After every row comes roughly how far along a hidden order it lies, from 0 to 9.
In the rows, 128 means zero.
137 111 119 110 89 82 148 124 168 56 137 115 103 100 143 141 122 56 124
 201 105 74 108 121
9
149 129 135 118 93 167 127 141 208 106 111 110 166 84 118 116 129 106
 122 175 205 87 141 134
9
117 93 145 142 152 95 157 104 122 34 89 140 113 166 162 123 102 77 121
 86 129 32 145 121
0
127 136 120 125 94 107 101 136 194 119 128 87 141 53 117 59 115 110 134
 150 172 142 149 127
9
128 126 108 143 107 103 118 119 157 57 135 110 130 101 108 92 124 121
 138 161 120 135 156 123
9
136 108 126 139 128 118 154 109 126 22 121 154 133 167 120 163 131 112
 127 149 107 71 149 127
9
113 147 142 137 152 134 123 131 133 87 95 138 149 139 129 80 125 140 131
 98 167 117 156 124
0
112 115 111 141 114 72 119 121 159 69 126 96 95 74 132 63 103 85 144 156
 117 120 148 118
9
120 144 152 97 129 151 129 154 172 131 93 125 146 105 146 87 121 94 117
 136 202 91 124 129
0
96 207 119 82 91 46 123 173 126 1 177 143 121 53 128 32 132 43 120 221
 61 125 59 118
9
99 133 131 132 156 67 141 125 92 70 119 146 91 147 142 103 104 93 130 91
 83 103 119 117
0
116 122 130 143 142 120 121 123 142 98 100 116 126 120 129 82 111 136
 136 97 157 127 165 124
0
106 115 125 143 143 62 131 112 107 75 132 128 98 135 140 91 102 97 132
 93 76 105 129 118
0
131 127 106 120 91 76 116 138 191 100 127 86 102 61 124 86 116 88 140
 200 153 145 135 122
9
117 147 146 128 146 148 128 137 139 67 102 141 155 135 132 89 130 114
 125 110 167 98 140 128
0
126 86 138 125 126 84 152 121 159 95 95 114 88 131 174 130 96 44 122 119
 138 36 121 121
0
100 144 122 116 149 78 135 130 88 91 128 152 92 148 133 131 131 124 138
 132 79 135 119 120
0
115 154 105 143 111 68 123 128 139 2 148 132 121 102 101 88 132 112 146
 208 84 142 157 118
9
130 94 136 155 152 154 122 101 127 160 98 116 141 146 131 115 109 152
 128 54 159 126 166 138
0
116 141 153 122 150 152 131 142 153 125 86 133 143 134 150 90 119 110
 119 86 191 95 135 130
0
107 171 139 87 119 79 140 159 121 54 130 146 115 108 155 91 124 56 116
 169 101 79 71 121
0

133 112 134 140 153 115 133 106 156 142 164 117 131 126 124 150 79 120
 139 111 124 150 153 129 124 117 138
5
111 86 139 123 169 112 106 129 131 99 169 137 104 135 122 91 155 157 127
 144 121 138 140 153 94 119 113
8
106 90 152 147 203 124 94 131 151 107 197 126 121 131 133 109 112 154
 129 155 111 153 159 152 101 117 122
7
136 111 154 144 201 134 109 156 111 94 159 120 150 134 139 135 111 147
 120 177 105 158 143 136 109 137 129
5
140 147 124 137 116 121 147 120 165 167 137 113 141 126 128 165 90 109
 143 98 131 132 138 120 129 120 149
3
120 138 144 164 165 165 102 129 185 155 203 140 117 125 145 133 126 134
 139 117 122 86 154 129 81 109 137
6
95 44 133 102 195 81 89 106 113 86 147 108 119 122 110 74 109 176 123
 160 110 228 150 171 135 129 97
9
126 100 113 115 124 103 138 87 135 136 106 108 136 115 111 136 77 116
 137 103 130 189 142 125 149 132 126
5
132 111 121 126 135 111 139 97 137 137 118 111 135 118 119 150 78 112
 136 112 127 183 144 121 138 130 133
5
148 155 122 141 101 125 155 125 151 168 122 114 156 126 133 186 80 98
 138 103 131 130 136 104 134 128 151
2
116 81 139 121 190 122 97 129 104 94 116 116 142 119 128 110 107 156 116
 171 107 201 146 142 129 143 109
7
134 98 129 130 169 123 126 128 90 88 95 107 167 119 128 158 75 127 119
 174 108 201 145 115 143 152 122
3
126 98 99 103 84 75 156 91 118 142 58 91 154 116 108 148 65 105 134 103
 134 221 129 124 181 137 125
3
96 71 126 132 180 104 98 78 165 138 168 107 113 112 116 111 78 142 141
 107 121 192 170 150 120 113 115
8
111 39 113 91 137 45 137 63 120 110 126 111 101 126 88 91 91 141 152 103
 136 226 143 162 171 117 109
8
159 167 133 159 130 163 147 138 156 179 126 120 169 121 148 205 76 99
 135 115 124 124 143 89 117 136 159
0
137 124 113 122 108 117 146 104 129 144 86 107 149 116 120 160 83 106
 133 106 129 171 135 111 151 138 135
3
153 138 120 148 118 124 152 114 144 176 104 112 179 116 138 208 56 90
 133 107 124 183 145 96 144 138 150
0
108 117 128 134 131 114 120 100 210 177 185 130 91 127 121 110 115 142
 154 75 136 106 150 153 106 96 135
8
111 133 148 163 181 168 93 131 174 140 217 137 106 127 144 121 132 138
 137 127 120 86 158 140 80 108 131
7
127 108 132 142 171 113 126 98 158 144 169 106 135 119 124 158 55 121
 144 113 119 176 167 129 120 118 139
5
130 118 109 124 122 109 143 94 132 155 77 93 164 106 120 178 49 99 134
 105 124 211 135 106 154 140 134
2
